Below are the code and all the weights of a small trained network. Each question names an input and a target symbol and asks about switching units off, where a switched-off unit gives its printed mean instead of its output.

import numpy as np


def w(rows, s, z=0):
    codes = np.array(rows[::2]) - 128.0
    scale = np.full(codes.shape[1], s)
    scale[-1] = z or s
    return codes * scale


def f(y):
    return np.maximum(y, 0)


def softmax(a):
    e = np.exp(a - a.max(-1, keepdims=True))
    return e / e.sum(-1, keepdims=True)


def log_softmax(a):
    a = a - a.max(-1, keepdims=True)
    return a - np.log(np.exp(a).sum(-1, keepdims=True))


def net(x, mask):
    ids = ['αβγδεηθλμπστφψω'.index(c) for c in x.split()]
    T = len(ids)
    res = E[ids] + P[:T]
    r = res
    for j in range(2):
        rows = slice(4 * j, 4 * j + 4)
        q, k, v = (r @ M[0][rows].T for M in (Q, K, V))
        z = softmax(np.where(np.tri(T) > 0, q @ k.T / 4**0.5, -1e9)) @ v
        o = O[0][rows]
        res = res + np.where(mask[j], z, o[:, -1]) @ o[:, :-1]
    y = f(res @ A[0][:, :-1].T + A[0][:, -1])
    res = res + np.where(mask[2:10], y, B[0][:, -1]) @ B[0][:, :-1]
    return log_softmax(res[-1] @ U[:, :-1].T + U[:, -1])


Q, K, V, O, A, B = {}, {}, {}, {}, {}, {}
E = w([
[120,121,144,133,83,135,53,126,112],'α',
[163,79,174,155,201,203,111,94,92],'β',
[89,62,51,168,141,58,103,118,140],'γ',
[191,151,189,146,70,129,136,122,122],'δ',
[55,123,94,60,165,175,182,92,132],'ε',
[139,155,140,46,162,83,77,157,201],'η',
[79,162,105,143,120,162,150,216,126],'θ',
[186,31,184,115,108,155,103,206,149],'λ',
[100,154,68,108,108,162,55,75,110],'μ',
[142,151,165,98,133,150,93,158,255],'π',
[107,120,142,131,20,129,37,94,92],'σ',
[107,94,205,192,90,68,146,188,149],'τ',
[116,85,214,124,136,99,165,51,151],'φ',
[164,176,138,140,115,114,164,88,75],'ψ',
[185,107,122,240,96,193,162,117,188],'ω',
],0.02)
P = w([
[159,85,9,42,43,118,145,150,157],'0',
[114,124,119,81,97,198,142,133,129],'1',
[114,128,133,97,105,178,139,130,130],'2',
[117,125,129,116,122,156,136,124,106],'3',
[115,131,134,128,130,131,128,120,103],'4',
[108,138,142,138,148,111,123,116,100],'5',
[103,146,147,148,168,88,118,112,96],'6',
[95,152,151,153,185,70,114,108,91],'7',
[92,160,163,162,200,51,115,106,89],'8',
],0.012)
Q[0] = w([
[147,149,116,142,108,83,87,135,158],'H0',
[83,74,102,215,147,131,115,108,68],'H0',
[143,148,158,199,62,118,109,114,46],'H0',
[135,157,167,117,117,125,89,67,129],'H0',
[197,169,83,85,208,107,181,136,205],'H1',
[112,116,118,53,148,90,90,202,165],'H1',
[6,142,170,97,71,86,3,62,81],'H1',
[78,114,153,108,136,115,163,107,159],'H1',
],0.013)
K[0] = w([
[178,118,95,130,104,26,91,147,122],'H0',
[43,160,158,164,180,141,102,105,134],'H0',
[157,177,176,215,140,110,87,104,126],'H0',
[177,132,115,176,114,86,141,69,155],'H0',
[144,89,54,69,106,202,114,128,175],'H1',
[100,74,76,52,144,66,113,223,167],'H1',
[84,161,155,113,143,6,130,87,69],'H1',
[117,125,89,111,137,146,161,140,87],'H1',
],0.012)
V[0] = w([
[170,78,153,168,55,94,197,52,72],'H0',
[100,61,213,93,48,126,97,128,173],'H0',
[113,123,184,6,159,24,83,101,75],'H0',
[77,103,158,177,170,55,169,188,196],'H0',
[153,66,84,74,150,196,158,1,71],'H1',
[85,56,157,94,138,88,232,129,132],'H1',
[142,88,176,127,155,118,123,89,205],'H1',
[185,201,115,137,184,112,188,136,104],'H1',
],0.0086)
O[0] = w([
[30,161,234,134,147,130,114,85,99,177],'H0',
[147,85,170,174,87,104,159,11,103,255],'H0',
[194,133,137,102,38,157,150,111,1,163],'H0',
[108,48,120,35,179,174,152,113,149,14],'H0',
[148,160,161,131,240,102,186,122,40,138],'H1',
[122,107,211,114,119,62,235,174,135,96],'H1',
[120,42,132,198,133,187,160,126,105,109],'H1',
[162,167,162,178,147,118,162,85,199,11],'H1',
],0.008,0.007)
A[0] = w([
[142,225,72,106,43,95,86,185,154,177],'N0',
[139,202,148,154,194,86,172,65,82,171],'N1',
[58,162,112,250,129,95,220,170,73,40],'N2',
[212,46,153,254,138,81,100,177,191,174],'N3',
[131,168,101,98,91,126,73,203,117,67],'N4',
[140,61,14,217,116,176,97,97,44,33],'N5',
[67,162,214,110,115,65,87,114,131,5],'N6',
[169,168,192,252,71,94,129,121,5,7],'N7',
],0.0068,0.0021)
B[0] = w([
[173,138,175,157,136,162,121,122,149,182],'N0',
[172,171,135,190,85,143,91,160,172,172],'N1',
[92,2,106,89,93,170,104,129,190,154],'N2',
[197,160,40,59,100,138,115,113,51,149],'N3',
[66,108,161,143,183,196,63,175,81,158],'N4',
[40,88,120,121,141,63,113,155,99,186],'N5',
[77,142,110,144,133,168,193,179,134,187],'N6',
[136,132,130,77,181,107,138,93,175,249],'N7',
],0.0088,0.021)
U = w([
[216,98,167,102,108,119,84,150,77,109],'α',
[140,107,28,129,149,134,118,41,176,118],'β',
[140,118,131,61,163,83,87,133,190,1],'γ',
[86,191,76,7,175,171,224,129,91,186],'δ',
[86,84,63,163,170,2,132,147,190,120],'ε',
[185,76,176,213,214,114,89,131,97,131],'η',
[145,125,175,170,142,24,140,206,108,128],'θ',
[117,108,110,176,151,98,155,140,128,211],'λ',
[141,147,93,187,132,114,107,137,103,133],'μ',
[133,113,117,172,141,92,133,141,128,166],'π',
[93,141,150,89,154,103,95,93,82,101],'σ',
[79,124,120,140,37,97,152,151,166,74],'τ',
[125,62,161,70,198,119,138,70,188,38],'φ',
[162,197,144,163,91,97,144,65,172,222],'ψ',
[58,109,133,240,137,158,126,205,138,98],'ω',
],0.0067,0.0044)

Each question gives the input, a string of symbols that net reads in full, and the target symbol t.
The units are the heads (4 rows each of Q, K, V and O) and the neurons (one row each of A and B). Each row of codes is followed by its name. A weight is (code - 128) times the scale printed after its matrix; where a second scale follows, it is the last column's (O, A, B and U).
mask holds one flag per unit, heads first, then neurons. A switched-off unit (its flag False) gives its mean, the last column of its rows in O or B, instead of its output. The means were averaged over made-up inputs and are rounded, as every weight is.
A unit's drop is (log p(t) with every unit on - log p(t) with that unit switched off) / (log p(t) with every unit on - log p(t) with every unit switched off).
The circuit of an input: a set's keep is (log p(t) with only the set's units on - log p(t) with every unit switched off) / (log p(t) with every unit on - log p(t) with every unit switched off). Starting from all 10 units, units are removed one at a time, each time the one whose removal leaves the highest keep (on an exact tie, the one counted first), for as long as the keep stays at least 0.8.
circuit, biggest first: the units of the circuit, biggest drop first
most important unit: the unit with the biggest drop
k most important neurons: the k neurons with the biggest drops, biggest first
heads that matter: for each layer, one digit per head in row order, 1 if its drop is at least 0.15 and else 0, layers parted by /
input θ ψ α, target ψ: circuit, biggest first : (H1 N5 N4)
input σ φ τ σ δ ε ψ σ, target ψ: circuit, biggest first : (H1 N5)
input σ λ ω η, target ψ: circuit, biggest first : (H0 N5)
input ψ γ τ η ε σ η, target ω: circuit, biggest first : (H0 N7 N6)
input τ η ω ε η μ δ, target ψ: most important unit : H1
input σ ω η σ ε λ, target α: 3 most important neurons : (N3 N6 N7)
input ψ σ σ ε σ π, target ω: circuit, biggest first : (H0 N7)
input η σ ε η σ σ ω α σ, target ω: circuit, biggest first : (H0 N7 N6)
input τ σ θ σ ψ σ η η, target φ: 3 most important neurons : (N1 N5 N3)
input τ δ δ, target ψ: circuit, biggest first : (N5 H1 N4)
input π σ η σ ε ω θ η, target β: circuit, biggest first : (H0 H1 N3)
input ε θ σ τ σ σ ω σ, target ω: circuit, biggest first : (H0 N7)
input π ε η, target β: circuit, biggest first : (H0 H1)
input σ γ ε σ π, target ψ: 3 most important neurons : (N5 N1 N4)
input ε ψ π, target θ: most important unit : H1
input ε σ β ε η ψ π α, target ψ: circuit, biggest first : (H1 N5)
input σ σ σ θ η π, target ψ: circuit, biggest first : (H0 N5)
input γ τ ε η η θ τ μ, target τ: heads that matter : 01
input τ η σ σ σ π, target φ: heads that matter : 10
input η σ ψ θ η δ σ η, target α: most important unit : H0
input ε ω σ η, target θ: heads that matter : 01
input ω σ ε σ η σ θ ε σ, target σ: heads that matter : 11
input σ η ψ θ ω ψ η, target ψ: heads that matter : 10
